Here is a tiny trained network, its code and every weight. The questions are about switching its units off for an input and a class, where a switched-off unit gives its printed mean instead of its output.

import numpy as np


def w(rows, s, z=0):
    codes = np.array(rows[::2]) - 128.0
    scale = np.full(codes.shape[1], s)
    scale[-1] = z or s
    return codes * scale


def norm(h):
    return h / np.sqrt((h * h).mean(-1, keepdims=True) + 1e-5)


def f(y):
    return np.maximum(y, 0)


def log_softmax(a):
    a = a - a.max(-1, keepdims=True)
    return a - np.log(np.exp(a).sum(-1, keepdims=True))


def net(x, mask):
    res = np.array(x, float).reshape(1, 7) / 4 @ E
    u = 0
    for l in range(2):
        y = f(norm(res) @ A[l][:, :-1].T + A[l][:, -1])
        res = res + np.where(mask[u : u + 4], y, B[l][:, -1]) @ B[l][:, :-1]
        u += 4
    return log_softmax(norm(res)[-1] @ U[:, :-1].T + U[:, -1])


A, B = {}, {}
E = w([
[192,133,163,111,145,81,28,131,154,144,113,109],'x0',
[123,198,168,96,68,119,118,145,119,142,157,215],'x1',
[99,189,149,113,219,114,149,181,108,112,82,158],'x2',
[151,41,72,179,137,75,157,151,75,148,113,180],'x3',
[156,189,102,143,166,126,169,70,163,254,127,157],'x4',
[70,156,134,99,170,105,87,138,114,118,168,190],'x5',
[102,133,78,158,149,151,22,111,142,126,227,95],'x6',
],0.0074)
A[0] = w([
[79,72,148,114,98,158,55,224,59,21,204,15,91],'0.n1',
[122,113,226,204,133,91,57,180,135,90,220,121,117],'0.n2',
[133,69,118,165,142,89,140,122,3,152,100,163,248],'0.n3',
[108,190,199,74,152,110,128,128,74,69,47,190,131],'0.n4',
],0.0059,0.0017)
B[0] = w([
[93,131,51,102,120,254,150,144,151,162,70,43,254],'0.n1',
[121,179,183,197,182,167,55,110,55,147,194,129,199],'0.n2',
[148,169,134,172,124,68,168,112,34,132,146,100,221],'0.n3',
[94,138,170,93,72,128,216,79,210,92,121,74,220],'0.n4',
],0.01,0.0066)
A[1] = w([
[143,191,159,37,115,75,58,169,139,193,187,151,249],'1.n1',
[93,104,134,115,205,253,190,132,125,184,73,114,190],'1.n2',
[156,47,195,115,110,163,87,103,141,141,72,70,196],'1.n3',
[201,96,82,138,73,117,47,135,115,156,207,86,175],'1.n4',
],0.0057,0.0016)
B[1] = w([
[137,63,68,156,185,182,90,190,107,125,111,74,197],'1.n1',
[18,153,110,198,86,138,116,98,45,135,142,80,253],'1.n2',
[74,132,113,121,67,125,165,125,140,94,151,129,198],'1.n3',
[99,97,250,109,79,144,140,94,170,132,83,156,207],'1.n4',
],0.014,0.006)
U = w([
[195,127,102,52,47,145,88,114,156,122,136,182,3],'0',
[45,158,91,156,79,209,128,90,84,143,128,62,217],'1',
[139,155,86,91,207,125,73,194,195,62,170,149,29],'2',
[189,82,78,160,174,4,135,144,40,175,130,155,206],'3',
[151,101,158,130,202,184,2,139,209,198,169,179,83],'4',
[119,135,194,39,76,55,197,136,176,83,92,161,114],'5',
],0.01,0.0032)

Each question gives the input, the list of numbers given to net, and the class t.
The units are the neurons (one row each of A and B). Each row of codes is followed by its name. A weight is (code - 128) times the scale printed after its matrix; where a second scale follows, it is the last column's (A, B and U).
mask holds one flag per neuron, layer by layer. A switched-off neuron (its flag False) gives its mean, the last column of its row in B, instead of its output. The means were averaged over made-up inputs and are rounded, as every weight is.
A unit's drop is (log p(t) with every unit on - log p(t) with that unit switched off) / (log p(t) with every unit on - log p(t) with every unit switched off).
The circuit of an input: a set's keep is (log p(t) with only the set's units on - log p(t) with every unit switched off) / (log p(t) with every unit on - log p(t) with every unit switched off). Starting from all 8 units, units are removed one at a time, each time the one whose removal leaves the highest keep (on an exact tie, the one counted first), for as long as the keep stays at least 0.8.
circuit, biggest first: the units of the circuit, biggest drop first
unit that matters most: the unit with the biggest drop
k most important neurons: the k neurons with the biggest drops, biggest first
k most important neurons of layer l: the k neurons of layer l with the biggest drops, biggest first
input [5,-2,-5,-8,2,4,0], class 4: circuit, biggest first -> 0.n1; 1.n2; 0.n4
input [2,4,4,-4,-2,0,-3], class 5: circuit, biggest first -> 0.n1; 1.n2
input [4,0,7,6,-2,7,-4], class 5: 2 most important neurons of layer 1 -> 1.n2; 1.n1
input [8,-5,-2,-2,2,6,4], class 4: circuit, biggest first -> 1.n2; 0.n4
input [6,-6,-7,-7,8,7,-3], class 4: circuit, biggest first -> 0.n1; 1.n2
input [8,6,-6,-1,-2,3,-2], class 4: 2 most important neurons -> 1.n2; 1.n1
input [3,-1,3,-7,4,-3,-8], class 5: 3 most important neurons -> 0.n1; 0.n4; 0.n2
input [7,3,-7,-8,6,-1,-1], class 4: circuit, biggest first -> 0.n1; 1.n2; 1.n1
input [3,8,7,3,5,6,0], class 2: 3 most important neurons -> 0.n1; 1.n1; 1.n2
input [-3,3,2,7,-3,-1,2], class 3: circuit, biggest first -> 0.n3; 1.n2
input [8,1,1,-6,2,6,-5], class 5: 3 most important neurons -> 0.n4; 0.n1; 1.n2
input [-1,4,6,-6,4,4,-8], class 5: circuit, biggest first -> 0.n4; 0.n1
input [-5,8,-1,4,-6,8,-7], class 5: 2 most important neurons -> 1.n2; 0.n4
input [0,7,-4,7,-7,-3,-6], class 3: 2 most important neurons -> 0.n3; 1.n4
input [-8,5,6,3,-3,3,1], class 5: 2 most important neurons -> 0.n1; 0.n4
input [-1,1,3,6,0,1,-7], class 5: 3 most important neurons of layer 0 -> 0.n4; 0.n1; 0.n2
input [-1,-3,0,-3,7,6,3], class 4: 2 most important neurons -> 0.n1; 0.n4
input [8,6,5,8,5,-5,8], class 4: 2 most important neurons of layer 1 -> 1.n4; 1.n2
input [0,6,5,6,2,-6,1], class 3: unit that matters most -> 0.n1
input [-2,5,-1,3,2,6,-4], class 5: most important neuron -> 0.n4
input [5,3,-3,7,0,1,5], class 4: 2 most important neurons -> 1.n2; 1.n4
input [8,4,-2,8,-6,7,-6], class 3: 3 most important neurons of layer 0 -> 0.n3; 0.n2; 0.n1
input [-5,8,-2,1,4,1,-3], class 5: most important neuron -> 0.n1
